Below is a small trained network, with its code and all its weights. Each question gives an input and a target symbol and asks what happens when units are switched off, that is, made to give their printed mean instead of their output.

import numpy as np


def w(rows, s, z=0):
    codes = np.array(rows[::2]) - 128.0
    scale = np.full(codes.shape[1], s)
    scale[-1] = z or s
    return codes * scale


def norm(h):
    return h / np.sqrt((h * h).mean(-1, keepdims=True) + 1e-5)


def f(y):
    return y / 2 * (1 + np.tanh(0.7978845608 * (y + 0.044715 * y**3)))


def softmax(a):
    e = np.exp(a - a.max(-1, keepdims=True))
    return e / e.sum(-1, keepdims=True)


def log_softmax(a):
    a = a - a.max(-1, keepdims=True)
    return a - np.log(np.exp(a).sum(-1, keepdims=True))


def net(x, mask):
    ids = ['βζηθμπψ'.index(c) for c in x.split()]
    T = len(ids)
    res = E[ids] + P[:T]
    u = 0
    for l in range(2):
        q, k, v = (norm(res) @ M[l].T for M in (Q, K, V))
        z = softmax(np.where(np.tri(T) > 0, q @ k.T / 3**0.5, -1e9)) @ v
        res = res + np.where(mask[u], z, O[l][:, -1]) @ O[l][:, :-1]
        u += 1
        y = f(norm(res) @ A[l][:, :-1].T + A[l][:, -1])
        res = res + np.where(mask[u : u + 4], y, B[l][:, -1]) @ B[l][:, :-1]
        u += 4
    return log_softmax(norm(res)[-1] @ U[:, :-1].T + U[:, -1])


Q, K, V, O, A, B = {}, {}, {}, {}, {}, {}
E = w([
[67,120,109,217,75,117,24],'β',
[92,233,67,173,144,128,164],'ζ',
[130,162,66,164,64,95,190],'η',
[150,254,51,138,51,29,197],'θ',
[130,133,52,188,48,88,143],'μ',
[104,108,65,193,37,90,80],'π',
[64,183,95,12,150,244,140],'ψ',
],0.0074)
P = w([
[254,96,77,149,155,171,70],'0',
[119,143,103,115,109,90,127],'1',
[142,158,111,120,97,112,154],'2',
[124,161,113,138,109,113,145],'3',
[105,166,122,164,120,114,139],'4',
[78,172,136,209,114,105,132],'5',
],0.0084)
Q[0] = w([
[79,149,82,75,97,203,63],'0.h0',
[85,174,131,163,135,73,3],'0.h0',
[184,64,214,164,213,79,33],'0.h0',
],0.0051)
K[0] = w([
[149,72,153,65,162,165,82],'0.h0',
[77,81,171,156,85,142,127],'0.h0',
[1,166,135,197,63,59,183],'0.h0',
],0.0051)
V[0] = w([
[136,103,91,32,118,91,157],'0.h0',
[28,3,162,123,240,228,113],'0.h0',
[62,248,37,22,178,219,200],'0.h0',
],0.0044)
O[0] = w([
[142,140,139,126,196,199,42,119],'0.h0',
[105,101,2,159,110,133,182,36],'0.h0',
[83,139,147,225,107,103,80,253],'0.h0',
],0.0074,0.0033)
A[0] = w([
[189,188,10,214,199,122,250,252],'0.n0',
[96,26,33,85,117,168,185,40],'0.n1',
[108,204,151,120,84,241,119,139],'0.n2',
[95,160,248,32,254,84,121,82],'0.n3',
],0.0045,0.0028)
B[0] = w([
[144,141,149,210,122,101,25,224],'0.n0',
[38,194,220,18,109,94,141,102],'0.n1',
[110,80,167,182,137,122,158,251],'0.n2',
[254,76,60,118,89,117,110,123],'0.n3',
],0.0069,0.0032)
Q[1] = w([
[24,213,211,143,84,191,53],'1.h0',
[113,165,89,198,120,110,132],'1.h0',
[7,239,241,217,26,217,100],'1.h0',
],0.012)
K[1] = w([
[62,142,161,183,130,224,180],'1.h0',
[181,109,125,143,111,177,139],'1.h0',
[75,177,193,161,127,254,211],'1.h0',
],0.014)
V[1] = w([
[91,216,88,106,101,56,250],'1.h0',
[65,186,205,73,147,80,82],'1.h0',
[107,95,146,2,223,164,171],'1.h0',
],0.0067)
O[1] = w([
[95,179,1,175,68,149,182,23],'1.h0',
[80,99,146,96,111,233,221,146],'1.h0',
[56,90,86,43,207,67,167,4],'1.h0',
],0.0087,0.0044)
A[1] = w([
[137,126,225,94,161,75,40,43],'1.n0',
[255,66,137,159,120,183,50,38],'1.n1',
[154,184,162,123,81,206,180,129],'1.n2',
[83,126,139,63,188,132,169,1],'1.n3',
],0.01,0.0029)
B[1] = w([
[152,107,88,127,120,161,148,239],'1.n0',
[125,254,111,187,133,62,151,254],'1.n1',
[109,87,113,99,86,90,91,201],'1.n2',
[128,149,131,185,101,88,93,146],'1.n3',
],0.015,0.0081)
U = w([
[98,159,73,117,146,192,247,171],'β',
[110,115,126,103,26,128,91,40],'ζ',
[176,82,135,110,164,185,141,219],'η',
[175,148,206,104,109,216,177,1],'θ',
[152,63,118,125,171,93,102,128],'μ',
[56,143,170,97,200,60,119,55],'π',
[182,190,92,195,108,141,112,37],'ψ',
],0.014,0.0037)

Each question gives the input, a string of symbols that net reads in full, and the target symbol t.
The units are the heads (3 rows each of Q, K, V and O) and the neurons (one row each of A and B). Each row of codes is followed by its name. A weight is (code - 128) times the scale printed after its matrix; where a second scale follows, it is the last column's (O, A, B and U).
mask holds one flag per unit, layer by layer, with each layer's heads first. A switched-off unit (its flag False) gives its mean, the last column of its rows in O or B, instead of its output. The means were averaged over made-up inputs and are rounded, as every weight is.
A unit's drop is (log p(t) with every unit on - log p(t) with that unit switched off) / (log p(t) with every unit on - log p(t) with every unit switched off).
The circuit of an input: a set's keep is (log p(t) with only the set's units on - log p(t) with every unit switched off) / (log p(t) with every unit on - log p(t) with every unit switched off). Starting from all 10 units, units are removed one at a time, each time the one whose removal leaves the highest keep (on an exact tie, the one counted first), for as long as the keep stays at least 0.8.
circuit, biggest first: the units of the circuit, biggest drop first
unit that matters most: the unit with the biggest drop
k most important neurons: the k neurons with the biggest drops, biggest first
k most important neurons of layer l: the k neurons of layer l with the biggest drops, biggest first
drop of u: that unit's drop, to one decimal
input μ ζ ψ, target μ: most important neuron of layer 0 => [0.n0]
input ζ β β, target ζ: 4 most important neurons => [0.n0 0.n3 1.n2 1.n0]
input η β β θ ψ π, target η: 3 most important neurons of layer 0 => [0.n3 0.n0 0.n2]
input θ ψ ζ θ, target θ: circuit, biggest first => [0.h0 1.h0 1.n1]
input θ β β ψ, target θ: circuit, biggest first => [0.h0 1.h0]
input π ψ π π, target π: 2 most important neurons of layer 0 => [0.n0 0.n3]
input ζ η ψ π μ, target ζ: 2 most important neurons => [0.n0 1.n1]
input η η π β ψ, target η: 4 most important neurons => [0.n3 0.n0 1.n1 1.n0]
input ζ θ ψ, target ζ: 2 most important neurons => [1.n2 0.n0]
input π β ψ μ μ, target π: circuit, biggest first => [1.h0 0.h0 0.n3 1.n0]
input θ ψ π, target θ: 2 most important neurons => [0.n0 0.n3]
input μ μ β ψ π, target μ: 2 most important neurons of layer 0 => [0.n3 0.n0]
input ζ ψ η η, target ζ: circuit, biggest first => [0.h0 1.h0 1.n2]
input ζ ψ ψ ζ, target ζ: unit that matters most => 0.h0
input β ζ ψ ψ ζ ψ, target β: 2 most important neurons => [0.n2 0.n0]
input π β β, target ζ: circuit, biggest first => [1.h0 0.h0 0.n0 1.n2]
input θ β β π η ψ, target θ: 3 most important neurons => [0.n3 0.n2 0.n0]
input μ β β ψ, target μ: 2 most important neurons => [0.n3 0.n0]
input η β μ ψ β, target η: 3 most important neurons of layer 1 => [1.n1 1.n0 1.n2]
input β β ψ η β θ, target β: circuit, biggest first => [1.h0]
input μ ψ β π, target μ: 3 most important neurons of layer 1 => [1.n1 1.n0 1.n3]
input ζ π θ ζ, target ζ: 2 most important neurons => [1.n2 1.n1]
input π ψ π, target π: 3 most important neurons => [0.n0 0.n3 1.n0]
input θ μ η μ ψ π, target θ: 2 most important neurons => [0.n3 0.n0]
input μ π π μ θ π, target ζ: 2 most important neurons => [1.n2 0.n0]
input θ θ π β β θ, target ζ: drop of 0.n2 => 0.0
input β β ψ ζ, target β: drop of 0.h0 => 0.3
input π ψ θ η η μ, target π: drop of 0.n3 => 0.1
input π π ψ β β, target π: drop of 1.n0 => 0.1
input θ η ψ θ β, target θ: most important neuron of layer 1 => [1.n0]
